Where the symbols take the nodes:
from | t b q c a i
bf | bm rc zd lh ms hz
fz | cc dm ml zs jj mz
dm | ds cc sr fd fg jj
cz | rf lg rr jn zp dj
nj | mj nt rd cj sc pr
jq | hr qf bm nl rr mp
ds | dh bg nr fz fc jd
hl | md pc hs cm mj nt
cm | rd br dg fh fr nq
jm | ls ph md nj qt sr
bm | gm mm hg rj qf jq
cq | tq lh dt zd gm mm
fg | fc jd cc rg bb ff
hr | hm jp gm ms mq qz
tl | dm fz sc nr mz rg
nt | jm mj hl nq ml sc
rf | sd gz mq tj bn dg
nl | ms hz rj mm lf hm
tj | lg cz mp jt dj zg
dj | dg zp cz sd sq td
ns | bb ff jj nz zd fq
qf | jp hr mm hz qz rr
bg | rg dh zs dm nz fc
hz | jq ms bf gm tz lf
qj | dj zg fm rf fh hs
mp | qz rr jq hm cz tj
dg | rq bn rf zg br cm
lf | mp tz hz hr fm jn
cd | fq cl hn bb tq lh
ls | pr gs nq mj zs nr
pc | cj md fh br jm mj
fm | cz tj tz mq zg qj
sd | zg qj jn lg hs rq
sc | sr ml nt ls fz tl
nr | fd zs ls ml bg ds
gm | nl sl lh rc jp hr
bb | dt fp jd pg hg tr
fp | cd dt fc ns cq hg
rr | mq qz qf lf lg cz
jd | nz fc ds mz fp bb
rd | pc hl rq sq nt nj
pr | ml sc nj ph tl fd
sq | br cm zp hs nq cj
rq | fh hs sd zp hl rd
ml | qt sr mj gs dm fz
rj | rc bf fq cq hz nl
jp | lf hm sl jq jt mq
mj | ph jm pc fr sr ml
hg | lh cq fp fq mm bm
fh | sq td zg bn md pc
pg | ff ns mz fc fq cl
hs | td fh qj dg pc hl
sl | hz nl tq bm hm jp
tz | rr mp ms jp tj fm
td | cm sq dj rq cj md
fd | fz tl pr qt rg dh
fc | hn nz bg jj dt fp
cc | bg ds qt tl jd fg
nq | nj fr cm pc gs ls
mm | sl gm cq bf hr qf
cl | zd fq pg fp rj tq
tr | cq hg bb cl bm rc
gs | sc pr fr jm fd zs
ms | qf jq rc sl mp tz
zp | bn dg lg qj cm sq
fr | nt nj br md pr gs
rg | jj mz tl ds pg hn
sr | nr qt jm pr cc dm
tq | bf rj cl hg nl sl
dh | mz rg fd cc hn nz
jj | jd fg dm dh ff ns
hm | tz lf nl qf jn jt
hn | ns pg rg jd cl cd
bn | hs rq gz dj rd br
qz | jt mq hr tz rf lg
qt | zs nr ph sc ds cc
md | nq cj td rd ph jm
nz | pg hn dh fg cd dt
zs | tl fd gs sr dh bg
mq | jn jt jp mp gz rf
ff | fp bb fg hn tr zd
fq | tr zd ns dt bf rj
lg | gz rf qz fm dg zp
ph | gs ls cj nt nr qt
jt | fm jn hm rr sd gz
gz | qj sd jt cz rq bn
rc | mm bm tr tq jq ms
lh | rj tq cd tr sl gm
zg | zp dj tj gz td fh
jn | tj fm lf qz qj sd
zd | hg tr ff cd rc bf
mz | fg jj fz bg ns pg
br | hl rd bn td nj fr
dt | cl cd nz ff lh cq
cj | fr nq sq hl ls ph

The rows follow the links: the fewer symbols apart two nodes are, the more alike their rows tend to be.

Each row is also shifted at random along 3 hidden directions that mean nothing.

Rows in random order:
Each row is one node's numbers.
v1: 72 55 34 -2 -24 -49 -51 -42 -8 16 23 25 12 -4 -33 -23 8 -51 -48 -19 -12 -12 34 31 -19 -23 72 21 -11 -19 12 50 -37 -21 -53 -9 2 25
v2: 46 28 78 50 27 4 -25 -71 -25 2 0 6 -4 -11 70 -56 -26 27 -19 11 18 12 16 74 -18 -88 -8 11 51 -38 -103 79 -21 -37 -9 72 -11 35
v3: 379 -45 41 52 10 45 34 23 100 2 -104 -41 130 -73 121 -21 -63 29 9 -52 55 137 -14 -1 57 53 -117 15 46 -15 -87 66 -25 24 50 -9 -21 -97
v4: 48 -38 -94 -77 18 15 -39 -113 36 140 4 53 -59 -10 -44 -24 48 -13 0 -42 -10 17 1 -32 -88 -51 4 4 135 26 -26 -49 10 57 68 43 8 -48
v5: -70 -69 -57 -10 52 71 26 -49 13 -8 -119 -45 19 -58 44 -50 -41 131 44 66 -24 37 -43 46 41 189 -57 4 26 3 -30 -37 71 8 95 -32 18 -93
v6: 20 -52 -113 -98 20 24 -52 -141 65 124 -81 31 -5 -66 -52 -65 28 13 -6 -21 -38 45 -4 0 -53 105 20 31 112 28 7 -51 29 55 84 -36 35 -128
v7: 10 0 -2 -12 -61 -39 47 166 5 -36 92 13 6 58 -61 134 50 -120 9 -66 25 -51 -1 -131 -6 -77 5 -37 -79 28 94 -59 -36 40 -68 -12 -19 59
v8: -3 60 -15 -33 -43 -47 -61 -4 45 -11 6 -15 49 -18 -71 -14 -3 -40 -32 -21 -33 22 38 21 28 73 43 22 -64 23 99 21 -22 -3 -41 -92 5 -37
v9: -145 -105 -37 -5 39 70 53 -23 5 3 -140 -9 33 -82 34 -29 22 75 8 53 -18 6 -52 -19 -6 200 7 7 35 -25 -47 -57 35 16 63 -11 29 -74
v10: -57 -54 3 34 53 67 33 -62 -3 21 -54 -1 -18 -22 83 -40 -22 89 27 27 18 22 -29 30 -12 -13 -61 -4 81 -20 -113 15 29 2 69 70 4 -17
v11: -103 -19 7 28 34 18 66 45 -98 -54 48 -1 -85 58 10 41 16 40 43 63 4 -94 -30 -17 -19 -78 -5 -38 -23 -14 -25 -49 37 -27 0 77 5 92
v12: -156 -42 0 21 16 18 58 58 -64 -14 59 12 -89 62 8 63 33 -3 34 16 30 -67 -25 -56 -34 -118 -13 -45 16 -10 -30 -55 18 13 -1 88 -4 83
v13: -163 76 -4 -18 11 -30 -90 -133 20 39 10 -6 0 -20 -2 -94 -48 34 -21 7 -29 51 47 109 9 -16 3 27 37 13 -27 75 1 -24 16 -11 -6 -32
v14: -133 56 3 -31 18 -21 -105 -189 8 104 21 33 -43 -16 0 -98 -17 9 -34 -9 -13 40 59 97 -47 -97 15 32 111 -5 -72 85 -11 -13 23 43 6 -21
v15: -64 62 103 71 -29 -33 3 64 -33 -91 13 -26 41 11 30 -1 -30 -9 -21 19 8 -11 11 38 55 -8 20 3 -98 -27 5 76 -33 -60 -68 -22 -14 62
v16: 265 21 60 39 11 7 -13 -43 16 -9 -53 -3 55 -45 59 -55 -33 23 -22 -1 6 57 8 50 18 35 -11 30 11 -33 -61 71 -25 -18 -8 3 1 -15
v17: 274 -26 -8 -40 -33 -18 -3 26 44 37 -29 30 52 -28 -44 24 54 -76 -33 -51 -4 8 3 -64 -29 50 57 16 -4 5 48 -27 -43 35 -24 -42 19 -26
v18: 45 -32 0 35 17 45 61 80 5 -43 -6 -46 17 13 65 31 -46 51 58 4 31 24 -29 -17 54 8 -101 -26 -12 17 -16 -15 35 7 39 11 -15 -6
v19: 78 34 30 -6 -69 -60 2 140 27 -21 78 16 44 39 -60 90 40 -145 -31 -85 12 -12 19 -90 2 -76 36 -7 -83 16 97 1 -69 23 -95 -37 -24 45
v20: 49 -51 -79 -60 52 32 -8 -129 -58 107 41 67 -162 35 -32 -21 55 33 17 25 -16 -70 -17 5 -115 -114 29 -19 138 1 -65 -81 51 27 69 117 23 37
v21: 24 -106 -98 -66 13 52 37 3 57 6 -171 -30 85 -99 -29 -16 17 52 24 28 -45 36 -52 -50 22 318 9 19 -3 17 51 -90 38 44 72 -111 43 -144
v22: 188 -36 -4 38 5 42 85 127 14 -71 -24 -59 44 2 55 56 -47 39 57 7 33 21 -39 -37 70 42 -100 -26 -48 19 5 -28 35 17 28 -16 -17 -17
v23: -345 79 29 6 22 -17 -77 -144 -48 -25 -31 -18 -23 -22 -12 -111 -46 82 -24 91 -58 -14 32 146 25 89 68 47 -25 -22 -11 71 29 -87 -14 -32 21 2
v24: 127 18 -37 -42 -37 -38 10 85 -2 29 124 26 -54 73 -65 91 37 -96 12 -66 19 -41 11 -86 -37 -154 -4 -33 -15 36 66 -57 -13 40 -30 21 -26 55
v25: -197 2 26 40 31 23 44 23 -51 -37 40 -13 -62 49 60 10 -29 53 36 32 32 -31 -15 13 6 -91 -55 -24 8 -1 -52 -1 34 -15 18 60 -17 59
v26: 40 76 37 4 -36 -39 -46 6 38 -1 37 -14 46 5 8 -6 -36 -39 -20 -41 21 62 40 29 27 -57 -22 17 -31 10 18 71 -43 -9 -34 -22 -22 -4
v27: 127 18 46 60 0 9 44 93 -2 -108 -25 -61 51 -6 56 25 -63 49 26 22 21 20 -5 20 92 52 -65 -10 -88 -1 14 28 8 -28 -8 -38 -16 6
v28: 146 -110 -17 13 10 65 76 67 43 21 -89 -6 55 -42 50 34 28 6 28 -26 34 41 -49 -92 -6 79 -56 -11 46 -3 -38 -62 7 62 50 5 2 -65
v29: 86 -61 31 50 37 58 48 -12 6 -11 -92 -14 46 -48 96 -32 -22 62 11 20 22 42 -38 0 9 58 -55 3 44 -32 -101 17 12 -1 50 38 4 -31
v30: 22 -55 -25 -20 -7 6 32 24 -11 42 6 44 -23 2 -37 43 66 -54 -7 -18 2 -48 -20 -82 -61 -12 43 -10 28 -9 5 -62 -12 28 -5 30 22 20
v31: -149 59 101 77 -14 -29 7 63 -31 -90 28 -25 31 29 44 6 -33 0 -16 16 18 -12 17 36 55 -46 0 0 -87 -24 -5 80 -30 -54 -62 0 -19 70
v32: 130 -74 -80 -42 27 45 44 1 20 44 -21 0 -24 -3 4 28 11 30 42 -12 12 10 -32 -54 -25 17 -57 -21 65 27 -13 -75 44 57 76 18 2 -54
v33: -126 -3 -6 -11 -12 -25 35 63 -81 -12 97 42 -99 71 -74 84 78 -64 -2 6 -6 -121 -8 -74 -61 -118 72 -34 -28 -1 43 -72 0 1 -58 54 1 106
v34: -24 24 81 71 -26 0 37 123 34 -100 -43 -60 125 -24 66 22 -52 6 -2 -7 34 61 0 5 99 72 -62 5 -98 -14 23 60 -31 -25 -41 -60 -26 -7
v35: -159 2 22 32 63 35 -7 -119 -83 6 -2 8 -96 21 62 -65 -17 103 18 83 -1 -42 -13 91 -33 -68 0 -1 76 -43 -126 26 48 -51 42 109 9 55
v36: 36 46 -12 -25 -53 -67 1 104 -19 -38 102 7 -23 56 -99 81 38 -99 -11 -27 -19 -68 19 -66 -3 -43 57 -23 -103 22 127 -43 -29 1 -75 -47 -3 57
v37: -66 -32 -65 -35 2 15 40 47 -33 -16 24 -5 -52 26 -47 45 17 14 34 25 -17 -59 -25 -46 -2 24 -4 -30 -28 30 58 -87 43 18 21 -17 6 4
v38: 109 -86 -57 -16 8 51 67 73 38 14 -37 -14 20 -14 17 47 6 11 43 -29 23 26 -38 -84 2 46 -72 -21 29 23 3 -66 18 62 56 -5 1 -51
v39: 151 -105 -87 -40 23 61 52 0 55 61 -78 -13 24 -40 21 4 9 35 41 -19 12 52 -48 -60 -13 89 -76 -9 79 17 -21 -69 35 73 92 -5 11 -102
v40: 205 20 30 47 34 24 8 -11 -14 -15 42 -27 -31 27 77 -8 -58 65 31 9 43 19 5 49 28 -114 -93 -15 25 -3 -70 46 18 -10 32 63 -28 18
v41: -25 20 17 26 47 27 -31 -120 -7 36 13 -10 -45 9 83 -70 -67 89 22 18 23 47 14 95 -2 -99 -74 6 96 -6 -113 59 29 -15 52 78 -7 -4
v42: 7 25 37 49 -5 14 27 90 28 -98 -35 -81 82 -11 57 3 -81 49 28 21 11 50 -7 25 109 96 -78 -6 -92 12 23 40 8 -24 6 -70 -23 -31
v43: -61 -37 -36 -27 -2 -2 13 -14 -16 53 23 60 -63 17 -39 31 74 -49 -9 -24 -3 -54 -14 -59 -77 -52 50 -9 46 -3 -2 -54 -4 29 -4 51 13 27
v44: 68 -52 -81 -72 17 19 -24 -96 24 132 25 62 -73 9 -36 -11 52 -29 0 -50 12 7 -2 -35 -104 -93 4 1 145 23 -45 -54 6 62 54 71 9 -33
v45: -25 -97 -22 7 46 57 54 -41 -4 38 -76 15 -17 -37 44 -12 35 47 18 17 10 -4 -51 -33 -48 43 -17 -11 82 -21 -81 -54 31 26 68 51 24 -32
v46: 37 -1 -1 15 48 40 -7 -53 11 -17 -68 -43 18 -38 62 -60 -62 106 23 39 -7 53 -1 76 47 86 -66 14 20 -8 -53 37 34 -23 49 -8 1 -46
v47: -228 79 -29 -48 -45 -77 -25 78 -61 -36 164 19 -104 104 -128 80 24 -82 6 -1 -20 -114 31 -32 -16 -127 70 -31 -99 43 134 -50 3 -13 -77 -16 -16 99
v48: -23 9 -31 -46 16 -22 -59 -146 -20 129 54 85 -103 14 -53 -39 70 -51 -44 -23 -17 -42 23 8 -119 -141 85 11 113 -6 -51 -7 -21 5 0 86 19 40
v49: 45 98 26 5 -6 -33 -60 -63 1 5 80 -8 -26 37 5 -34 -49 -3 -11 -15 14 31 55 77 16 -129 -35 12 13 15 -14 73 -8 -25 -13 20 -30 19
v50: -249 15 -27 -2 -32 -29 57 183 -59 -115 101 -33 -43 82 -72 127 5 -26 57 27 -10 -92 -16 -75 53 4 -3 -54 -154 45 150 -87 32 -7 -49 -55 -18 75
v51: 220 44 41 22 19 1 -44 -91 -4 24 5 -5 -8 -6 41 -66 -37 38 -13 8 6 34 34 83 -3 -55 -12 24 40 -20 -68 78 -5 -30 9 34 -4 -2
v52: 51 4 46 52 10 21 32 61 -10 -90 -44 -59 47 -14 57 -8 -55 68 24 41 5 13 -13 41 75 85 -48 -9 -77 -9 0 23 20 -35 -3 -37 -4 -2
v53: 241 20 -5 -28 -46 -41 -25 34 65 62 46 25 32 6 -35 33 21 -104 -32 -100 24 35 36 -64 -21 -93 -1 3 10 21 34 15 -60 45 -25 -9 -17 -10
v54: -125 16 10 -20 -7 -22 -81 -133 48 58 -98 26 67 -85 -7 -101 10 -5 -68 -6 -39 61 24 61 -18 125 70 58 42 -32 -26 65 -41 -11 -1 -48 24 -89
v55: -87 53 16 -16 -53 -73 -19 58 -24 6 111 40 -35 52 -74 61 53 -118 -36 -51 -2 -61 24 -54 -43 -126 71 -12 -39 8 64 -1 -48 -1 -89 3 -9 79
v56: 116 4 -14 -36 -35 -25 -29 -10 68 72 16 36 34 -15 -36 12 34 -86 -28 -82 11 34 27 -44 -36 -36 25 7 23 11 31 8 -52 42 -20 -13 -5 -28
v57: 4 55 31 -15 -1 -43 -73 -124 -16 67 30 55 -41 -1 -24 -58 26 -38 -53 -5 -14 -14 42 58 -67 -97 79 20 55 -29 -45 60 -32 -24 -33 46 14 24
v58: 294 -36 89 93 -11 33 97 166 8 -94 -29 -37 83 5 98 68 -28 -3 15 -13 57 19 -40 -57 61 5 -73 -25 -65 -29 -35 21 -25 -2 -26 12 -24 38
v59: 335 43 30 -4 -14 -34 -50 -61 1 57 52 46 -26 15 -7 -26 17 -62 -46 -46 9 -2 35 20 -61 -135 44 9 51 -22 -37 50 -51 -2 -30 56 -8 38
v60: 67 -51 -33 -25 4 -3 31 18 -46 32 32 46 -72 35 -40 47 68 -39 -1 -5 -6 -73 -18 -77 -64 -69 47 -21 31 1 -3 -74 11 24 -10 50 8 43
v61: -96 13 -9 -31 -26 -34 -34 -20 5 26 -8 30 15 -20 -66 -4 59 -63 -50 -10 -38 -29 16 -24 -33 54 97 18 -19 -2 55 -16 -28 -6 -40 -37 23 -3
v62: -127 69 51 26 44 -13 -63 -168 -68 27 35 38 -87 25 26 -98 -20 50 -28 67 -10 -33 34 125 -39 -118 42 25 71 -35 -103 78 14 -70 -2 95 8 66
v63: 184 45 63 28 -44 -46 -31 22 32 17 43 20 49 8 13 6 11 -85 -47 -65 35 38 35 -11 -13 -113 10 16 -4 -15 -6 70 -70 -2 -59 11 -26 26
v64: 191 32 15 10 -8 -3 -36 -34 65 -10 -72 -39 96 -64 31 -56 -60 34 -14 -9 -11 89 26 56 58 110 -31 37 -26 4 5 63 -9 -16 10 -77 -5 -84
v65: 80 -80 -49 -38 -18 21 18 35 68 50 -70 23 70 -54 -21 32 49 -54 -13 -57 1 37 -25 -95 -26 98 2 8 39 6 25 -64 -24 62 19 -39 15 -73
v66: 57 52 57 52 10 -12 18 63 -22 -54 89 -39 -27 66 55 25 -61 17 34 2 45 9 17 31 49 -152 -82 -23 -42 10 -27 51 5 -24 -16 42 -39 64
v67: 100 -26 43 41 18 40 5 -38 62 1 -128 -22 119 -87 98 -67 -42 51 -14 -9 26 103 -10 34 38 109 -49 31 43 -33 -85 72 -23 -3 38 -19 5 -84
v68: 289 -62 30 60 2 38 108 161 -9 -88 -27 -35 40 9 51 88 -4 9 40 5 36 -20 -53 -80 40 45 -64 -40 -69 -11 3 -43 11 13 -2 7 -5 23
v69: 74 68 0 -28 -17 -51 -73 -72 -11 33 54 31 -34 20 -54 -33 10 -37 -36 -15 -23 -15 39 45 -21 -64 66 19 5 3 22 35 -22 -14 -39 -10 1 21
v70: 163 -74 15 35 30 42 84 76 -34 -23 -6 -1 -22 18 48 58 25 18 30 18 36 -39 -51 -63 -22 -45 -28 -29 18 -20 -53 -41 11 15 20 65 -7 42
v71: -144 -87 -55 -18 10 44 62 63 45 -14 -102 -32 63 -50 6 24 6 29 32 -4 -9 28 -46 -63 34 178 -43 -9 -11 18 33 -74 24 48 52 -67 15 -87
v72: -65 72 16 2 14 -25 -69 -104 -18 -2 12 -6 -24 -4 3 -78 -53 52 -8 42 -27 15 36 116 24 7 8 24 -5 -1 -18 70 20 -50 -1 -8 11 -2
v73: -46 44 29 -2 -13 -22 -69 -84 47 49 -18 17 31 -31 -3 -60 -9 -28 -44 -29 -7 51 37 47 -13 -20 25 37 32 -13 -28 78 -42 -6 -8 -6 0 -33
v74: -24 66 3 -20 -19 -48 -75 -76 -13 20 19 17 -12 -8 -65 -50 12 -29 -45 1 -34 -18 41 54 -15 3 79 31 -16 -4 39 35 -27 -34 -42 -31 12 10
v75: 32 48 4 -20 -26 -65 -35 -8 -73 43 151 66 -133 93 -83 47 72 -96 -32 -23 -4 -102 32 -28 -93 -225 85 -18 17 -3 19 -15 -31 -3 -60 78 -9 124
v76: -517 38 -11 -9 -42 -57 36 157 -113 -144 74 -18 -51 62 -124 103 46 -41 11 70 -52 -149 -11 -56 35 95 108 -38 -201 18 185 -97 15 -48 -106 -94 20 104
v77: 101 -58 2 34 25 51 63 61 29 -31 -53 -47 46 -14 78 13 -41 54 41 -3 35 51 -32 -22 44 38 -106 -15 11 15 -38 -10 23 27 50 5 -14 -41
v78: 202 -63 -8 25 22 54 79 89 16 -64 -74 -57 51 -28 58 26 -26 64 47 27 18 22 -49 -36 59 121 -84 -16 -32 7 -4 -37 35 16 50 -27 1 -47
v79: 127 -97 -37 5 58 96 41 -62 60 51 -133 -25 58 -73 97 -53 -42 99 36 8 21 100 -38 15 9 102 -103 6 117 -2 -113 0 39 47 123 22 4 -114
v80: 143 -53 -93 -86 3 19 -38 -91 64 94 -92 18 30 -74 -58 -50 35 6 -21 -28 -38 53 -9 -9 -48 147 41 29 65 13 33 -41 3 59 54 -60 37 -122
v81: -334 49 -36 -51 -39 -64 -42 4 -44 -29 42 17 -34 15 -129 8 41 -48 -31 30 -64 -76 18 2 -7 81 125 9 -97 16 127 -48 1 -27 -61 -79 21 29
v82: 7 5 6 -24 -32 -30 -27 3 18 43 18 43 15 -6 -49 16 60 -89 -47 -52 -17 -21 12 -55 -44 -22 75 6 6 -13 35 -7 -46 22 -45 -12 9 13
v83: 58 -47 50 64 11 45 69 80 -2 -52 -46 -25 53 -13 81 22 -30 35 20 7 43 18 -33 -28 39 27 -58 -18 -20 -23 -53 8 -4 -4 14 21 -13 9
v84: 240 -101 -5 21 56 96 23 -92 77 21 -239 -35 139 -151 117 -107 -37 129 -2 37 -7 110 -47 45 42 283 -53 46 78 -35 -110 24 21 17 103 -46 34 -167
v85: 283 -13 29 43 64 52 18 -89 -43 29 14 4 -68 16 97 -48 -25 78 28 33 37 4 -11 61 -35 -136 -60 -6 108 -25 -144 38 28 -15 52 127 -9 43
v86: 333 70 16 -9 -54 -60 -35 58 24 26 131 22 -24 62 -48 52 11 -100 -10 -80 28 5 41 -33 -9 -193 -8 -10 -19 27 50 27 -50 13 -54 20 -35 56
v87: -54 -89 -41 -14 18 54 63 35 20 19 -55 -10 7 -19 27 33 18 24 27 -9 12 7 -48 -63 -10 53 -42 -16 40 6 -20 -63 23 42 50 6 1 -45
v88: -158 -15 -2 -3 -43 -34 33 142 -11 -38 48 6 6 34 -65 93 56 -103 -3 -30 2 -55 -11 -102 -12 4 44 -24 -87 10 100 -66 -26 19 -66 -28 4 47
v89: -180 -63 -51 -9 64 56 22 -77 -26 -13 -101 -26 -16 -45 21 -56 -23 121 39 91 -37 -13 -43 44 11 169 -4 3 26 -12 -40 -45 76 -10 75 -9 34 -56
v90: -64 0 -24 5 57 33 26 -56 -58 19 68 -8 -117 57 40 -10 -29 85 57 45 27 -31 -10 43 -18 -146 -71 -27 78 12 -85 -15 70 -7 62 108 -9 49

Some nodes, each with its row:
rc v58
nz v23
rf v50
ff v2
qt v69
dg v30
hz v77
fr v61
hl v80
dt v34
fm v71
jp v78
dh v26
fd v1
pg v62
fq v66
bb v31
gz v37
cc v63
mz v49
fg v64
qj v20
cm v24
sq v4
bf v35
cq v27
tz v11

Row, symbols taken left to right, then the row they reach:
v18 a c a: v87
v65 q b a: v44
v88 q t b: v60
v54 q a a: v72
v85 c t: v52
v13 i a: v41
v29 b q i: v83
v57 b t t: v14
v51 q a b: v16
v3 i c: v40
v42 c a c q: v67
v68 q a b: v70
v7 i c b: v47
v90 a a c t: v39
v6 c c q: v21
v46 a a c t: v22
v84 i a c: v5
v76 q a b: v33

